Below is a small trained network, with its code and all its weights. Each question gives an input and a target symbol and asks what happens when units are switched off, that is, made to give their printed mean instead of their output.

import numpy as np


def w(rows, s, z=0):
    codes = np.array(rows[::2]) - 128.0
    scale = np.full(codes.shape[1], s)
    scale[-1] = z or s
    return codes * scale


def f(y):
    return np.maximum(y, 0)


def softmax(a):
    e = np.exp(a - a.max(-1, keepdims=True))
    return e / e.sum(-1, keepdims=True)


def log_softmax(a):
    a = a - a.max(-1, keepdims=True)
    return a - np.log(np.exp(a).sum(-1, keepdims=True))


def net(x, mask):
    ids = ['ΔΘΛΨαβεζτ'.index(c) for c in x.split()]
    T = len(ids)
    res = E[ids] + P[:T]
    u = 0
    for l in range(3):
        q, k, v = (res @ M[l].T for M in (Q, K, V))
        z = softmax(np.where(np.tri(T) > 0, q @ k.T / 3**0.5, -1e9)) @ v
        res = res + np.where(mask[u], z, O[l][:, -1]) @ O[l][:, :-1]
        u += 1
        y = f(res @ A[l][:, :-1].T + A[l][:, -1])
        res = res + np.where(mask[u : u + 4], y, B[l][:, -1]) @ B[l][:, :-1]
        u += 4
    return log_softmax(res[-1] @ U[:, :-1].T + U[:, -1])


Q, K, V, O, A, B = {}, {}, {}, {}, {}, {}
E = w([
[142,93,191,101],'Δ',
[123,128,179,85],'Θ',
[108,151,137,73],'Λ',
[131,120,202,143],'Ψ',
[74,102,58,114],'α',
[166,221,97,246],'β',
[180,20,85,98],'ε',
[39,107,147,206],'ζ',
[161,45,116,93],'τ',
],0.012)
P = w([
[144,36,130,5],'0',
[90,85,134,32],'1',
[70,94,118,65],'2',
[87,66,131,125],'3',
[73,53,128,146],'4',
[79,49,126,161],'5',
[71,60,121,191],'6',
[70,54,110,207],'7',
[72,56,101,216],'8',
[63,59,79,209],'9',
[84,58,102,201],'10',
[86,53,117,169],'11',
],0.0034)
Q[0] = w([
[129,171,222,75],'0.h1',
[233,253,150,72],'0.h1',
[93,15,62,218],'0.h1',
],0.0062)
K[0] = w([
[107,101,198,101],'0.h1',
[132,56,123,8],'0.h1',
[130,203,42,221],'0.h1',
],0.011)
V[0] = w([
[82,88,93,61],'0.h1',
[67,103,236,94],'0.h1',
[224,79,81,3],'0.h1',
],0.005)
O[0] = w([
[121,131,1,83,170],'0.h1',
[148,74,121,141,246],'0.h1',
[144,162,99,56,130],'0.h1',
],0.008,0.0014)
A[0] = w([
[247,7,96,85,85],'0.n1',
[34,14,35,64,251],'0.n2',
[34,193,68,67,223],'0.n3',
[197,2,185,86,213],'0.n4',
],0.0056,0.0026)
B[0] = w([
[147,245,110,150,189],'0.n1',
[254,131,100,153,254],'0.n2',
[194,35,148,117,160],'0.n3',
[217,173,155,136,251],'0.n4',
],0.0079,0.0058)
Q[1] = w([
[53,191,183,80],'1.h1',
[2,173,100,52],'1.h1',
[219,89,142,189],'1.h1',
],0.0059)
K[1] = w([
[213,97,126,1],'1.h1',
[190,191,183,52],'1.h1',
[27,50,95,235],'1.h1',
],0.0064)
V[1] = w([
[131,183,98,14],'1.h1',
[177,85,150,3],'1.h1',
[85,177,155,90],'1.h1',
],0.0054)
O[1] = w([
[148,145,152,2,50],'1.h1',
[193,139,169,65,170],'1.h1',
[86,150,129,92,1],'1.h1',
],0.008,0.0027)
A[1] = w([
[130,12,191,103,253],'1.n1',
[47,129,178,179,178],'1.n2',
[199,161,2,219,149],'1.n3',
[150,99,125,184,99],'1.n4',
],0.0047,0.0036)
B[1] = w([
[186,28,255,129,233],'1.n1',
[81,114,54,91,164],'1.n2',
[140,131,37,175,255],'1.n3',
[189,210,98,146,172],'1.n4',
],0.0046,0.0055)
Q[2] = w([
[193,144,226,249],'2.h1',
[20,143,119,141],'2.h1',
[1,133,63,74],'2.h1',
],0.005)
K[2] = w([
[78,114,88,242],'2.h1',
[118,91,179,103],'2.h1',
[165,51,226,1],'2.h1',
],0.0066)
V[2] = w([
[139,3,46,118],'2.h1',
[147,205,17,118],'2.h1',
[180,241,59,128],'2.h1',
],0.0074)
O[2] = w([
[72,2,15,71,195],'2.h1',
[83,198,3,63,222],'2.h1',
[51,217,66,32,255],'2.h1',
],0.0055,0.0082)
A[2] = w([
[236,83,235,201,177],'2.n1',
[173,226,173,89,100],'2.n2',
[154,162,2,112,73],'2.n3',
[102,180,38,97,252],'2.n4',
],0.0061,0.0017)
B[2] = w([
[45,133,232,240,189],'2.n1',
[177,254,35,253,172],'2.n2',
[90,147,207,62,254],'2.n3',
[23,92,192,66,236],'2.n4',
],0.0052,0.0097)
U = w([
[226,185,83,172,66],'Δ',
[172,137,136,131,36],'Θ',
[186,104,146,103,64],'Λ',
[95,80,244,110,193],'Ψ',
[181,2,117,75,142],'α',
[76,160,136,148,99],'β',
[21,169,107,94,143],'ε',
[127,68,71,181,130],'ζ',
[164,136,85,115,254],'τ',
],0.0056,0.0028)

Each question gives the input, a string of symbols that net reads in full, and the target symbol t.
The units are the heads (3 rows each of Q, K, V and O) and the neurons (one row each of A and B). Each row of codes is followed by its name. A weight is (code - 128) times the scale printed after its matrix; where a second scale follows, it is the last column's (O, A, B and U).
mask holds one flag per unit, layer by layer, with each layer's heads first. A switched-off unit (its flag False) gives its mean, the last column of its rows in O or B, instead of its output. The means were averaged over made-up inputs and are rounded, as every weight is.
A unit's drop is (log p(t) with every unit on - log p(t) with that unit switched off) / (log p(t) with every unit on - log p(t) with every unit switched off).
The circuit of an input: a set's keep is (log p(t) with only the set's units on - log p(t) with every unit switched off) / (log p(t) with every unit on - log p(t) with every unit switched off). Starting from the 12 units with the biggest drops (on a tie, the unit counted first), units are removed one at a time, each time the one whose removal leaves the highest keep (on an exact tie, the one counted first), for as long as the keep stays at least 0.8.
units of the circuit, in order: the units of the circuit, biggest drop first
unit that matters most: the unit with the biggest drop
top k neurons: the k neurons with the biggest drops, biggest first
k most important neurons of layer l: the k neurons of layer l with the biggest drops, biggest first
drop of u: that unit's drop, to one decimal
input ε Λ α Λ Δ Ψ Λ ε Δ Δ β, target ε: 2 most important neurons of layer 1 : 1.n1, 1.n3
input Δ Θ Ψ Λ, target Ψ: units of the circuit, in order : 2.h1, 0.n1, 1.n3
input α ζ Δ ε Δ ε Δ ε Θ, target ε: unit that matters most : 2.h1
input τ Λ Ψ Δ Δ Λ ε, target ε: top 2 neurons : 0.n1, 2.n4
input Δ Δ Δ Δ Ψ Ψ Δ, target Ψ: units of the circuit, in order : 2.h1, 2.n1
input Ψ Ψ Δ α Θ, target α: top 2 neurons : 0.n2, 1.n3
input Δ Δ Δ Ψ Θ, target Ψ: top 2 neurons : 2.n1, 1.n3
input α Ψ Δ ε α ζ Δ α, target ζ: units of the circuit, in order : 1.h1, 0.h1, 2.h1, 0.n2
input ε τ ε Θ Θ Δ β ζ, target Ψ: 3 most important neurons of layer 0 : 0.n2, 0.n1, 0.n4
input Δ Δ Δ Δ Ψ, target Ψ: units of the circuit, in order : 2.h1, 2.n1
input Λ Θ Λ Ψ Λ, target Ψ: top 3 neurons : 0.n3, 0.n1, 2.n1
input α ε Ψ ε Ψ, target ε: 2 most important neurons of layer 1 : 1.n3, 1.n1
input ε Δ Θ, target ε: top 2 neurons : 0.n1, 0.n2
input Δ Ψ Δ ζ Ψ Δ, target ζ: top neuron : 2.n3
input Δ α Ψ Δ Ψ Δ Δ Θ Ψ, target Ψ: top 3 neurons : 2.n1, 0.n3, 0.n1
input Λ α Θ Δ, target α: 2 most important neurons of layer 1 : 1.n3, 1.n4
input Δ Ψ Θ Ψ Δ τ Δ α β Δ Δ ζ, target Ψ: top 2 neurons : 0.n2, 0.n4
input ε τ Δ Ψ Ψ Λ α Θ, target α: 3 most important neurons of layer 0 : 0.n2, 0.n1, 0.n3
input Ψ ε Ψ, target ε: 3 most important neurons of layer 0 : 0.n1, 0.n2, 0.n4
input α Δ Ψ Λ Ψ Θ ε Δ Δ ε Δ ε, target ε: 2 most important neurons of layer 1 : 1.n3, 1.n1
input Θ Θ ε α, target α: most important neuron of layer 1 : 1.n4
input Δ Λ α Λ, target α: 2 most important neurons of layer 0 : 0.n3, 0.n2
input Δ Λ Θ Ψ Λ Ψ Δ, target Ψ: 2 most important neurons of layer 0 : 0.n2, 0.n1
input ε Δ Δ Δ ε Δ, target ε: 2 most important neurons of layer 2 : 2.n4, 2.n3
input Δ α Λ, target α: drop of 0.n3 : 0.5
input α τ Δ α Θ Ψ, target α: drop of 1.h1 : 0.2
input τ Δ Δ Θ Ψ α ε ζ, target ζ: drop of 2.h1 : 0.4
input τ Δ α Δ Δ Δ β, target ε: unit that matters most : 1.n1
